Below are the code and all the weights of a small trained network. Each question names an input and a class and asks about switching units off, where a switched-off unit gives its printed mean instead of its output.

import numpy as np


def w(rows, s, z=0):
    codes = np.array(rows[::2]) - 128.0
    scale = np.full(codes.shape[1], s)
    scale[-1] = z or s
    return codes * scale


def f(y):
    return y / 2 * (1 + np.tanh(0.7978845608 * (y + 0.044715 * y**3)))


def log_softmax(a):
    a = a - a.max(-1, keepdims=True)
    return a - np.log(np.exp(a).sum(-1, keepdims=True))


def net(x, mask):
    res = np.array(x, float).reshape(1, 5) / 4 @ E
    y = f(res @ A[0][:, :-1].T + A[0][:, -1])
    res = res + np.where(mask, y, B[0][:, -1]) @ B[0][:, :-1]
    return log_softmax(res[-1] @ U[:, :-1].T + U[:, -1])


A, B = {}, {}
E = w([
[122,138,115,138,59,150,132,254],'x0',
[124,143,90,20,66,114,120,109],'x1',
[64,218,97,197,84,108,136,84],'x2',
[133,126,192,130,67,196,125,104],'x3',
[123,159,217,116,129,41,122,137],'x4',
],0.01)
A[0] = w([
[126,103,159,87,172,154,125,163,1],'neuron 0',
[114,144,129,142,151,113,125,18,53],'neuron 1',
[123,142,75,135,154,76,120,149,17],'neuron 2',
[110,154,196,125,106,80,126,121,86],'neuron 3',
[110,162,110,160,67,121,130,199,66],'neuron 4',
[97,202,84,209,70,97,130,85,48],'neuron 5',
[112,172,79,59,53,98,125,94,71],'neuron 6',
[120,173,180,141,97,36,123,136,56],'neuron 7',
[120,139,127,153,97,125,121,178,106],'neuron 8',
[113,158,202,144,57,196,122,83,53],'neuron 9',
[116,139,33,162,116,203,129,101,97],'neuron 10',
[126,133,124,131,115,129,124,149,30],'neuron 11',
[129,124,77,142,128,172,115,111,20],'neuron 12',
[128,137,113,107,109,118,127,121,23],'neuron 13',
[110,157,62,145,162,60,129,148,96],'neuron 14',
[120,142,151,250,170,142,128,143,48],'neuron 15',
],0.022,0.0082)
B[0] = w([
[149,81,121,75,128,131,133,142,174],'neuron 0',
[144,198,85,89,163,139,127,116,245],'neuron 1',
[137,100,97,154,107,135,199,108,166],'neuron 2',
[109,132,153,147,160,125,141,163,207],'neuron 3',
[146,189,92,99,155,143,122,119,208],'neuron 4',
[169,57,127,71,137,132,102,147,252],'neuron 5',
[87,139,168,114,64,121,90,100,228],'neuron 6',
[112,128,171,152,168,122,154,169,223],'neuron 7',
[129,158,110,106,166,119,125,94,177],'neuron 8',
[147,93,73,200,101,128,160,104,218],'neuron 9',
[110,136,174,167,176,117,140,175,223],'neuron 10',
[129,122,114,59,141,121,234,102,129],'neuron 11',
[112,126,150,108,143,115,203,149,160],'neuron 12',
[105,111,127,48,87,129,254,119,133],'neuron 13',
[144,107,89,195,107,136,141,110,207],'neuron 14',
[81,144,167,106,52,120,102,101,232],'neuron 15',
],0.043,0.016)
U = w([
[99,125,147,146,156,101,161,163,105],'0',
[81,131,136,109,76,110,129,98,71],'1',
[131,172,77,103,154,132,137,105,67],'2',
[134,97,77,177,107,124,159,106,186],'3',
[151,70,117,93,133,120,114,145,152],'4',
[137,150,124,213,147,132,6,142,254],'5',
],0.014,0.0069)

Each question gives the input, the list of numbers given to net, and the class t.
The units are the neurons (one row each of A and B). Each row of codes is followed by its name. A weight is (code - 128) times the scale printed after its matrix; where a second scale follows, it is the last column's (A, B and U).
mask holds one flag per neuron, in row order. A switched-off neuron (its flag False) gives its mean, the last column of its row in B, instead of its output. The means were averaged over made-up inputs and are rounded, as every weight is.
A unit's drop is (log p(t) with every unit on - log p(t) with that unit switched off) / (log p(t) with every unit on - log p(t) with every unit switched off).
unit that matters most: the unit with the biggest drop
k most important neurons: the k neurons with the biggest drops, biggest first
drop of u: that unit's drop, to one decimal
input [6,-7,8,6,6], class 4: 4 most important neurons	(neuron 5; neuron 6; neuron 1; neuron 7)
input [0,2,-2,6,-7], class 0: 3 most important neurons	(neuron 10; neuron 12; neuron 14)
input [4,-1,7,-6,3], class 4: 3 most important neurons	(neuron 5; neuron 9; neuron 7)
input [7,-4,-6,6,5], class 2: 3 most important neurons	(neuron 5; neuron 8; neuron 4)
input [-3,-7,8,0,-4], class 4: 2 most important neurons	(neuron 5; neuron 6)
input [7,-6,-3,-8,5], class 3: unit that matters most	neuron 14
input [-8,2,0,8,6], class 2: 3 most important neurons	(neuron 1; neuron 14; neuron 2)
input [-8,8,-6,-7,-1], class 1: 2 most important neurons	(neuron 6; neuron 4)
input [-4,6,7,-1,-3], class 4: 2 most important neurons	(neuron 5; neuron 15)
input [8,-7,-6,0,3], class 2: 4 most important neurons	(neuron 4; neuron 6; neuron 8; neuron 5)
input [-8,-7,-2,7,-6], class 2: 3 most important neurons	(neuron 1; neuron 6; neuron 7)
input [-6,6,5,-7,7], class 0: 4 most important neurons	(neuron 7; neuron 3; neuron 9; neuron 15)
input [0,6,3,-5,-6], class 0: drop of neuron 10	7.5
input [-3,0,-7,-5,2], class 4: unit that matters most	neuron 9
input [7,-8,-2,8,-3], class 1: drop of neuron 15	5.1
input [-1,0,6,4,4], class 4: drop of neuron 5	2.7
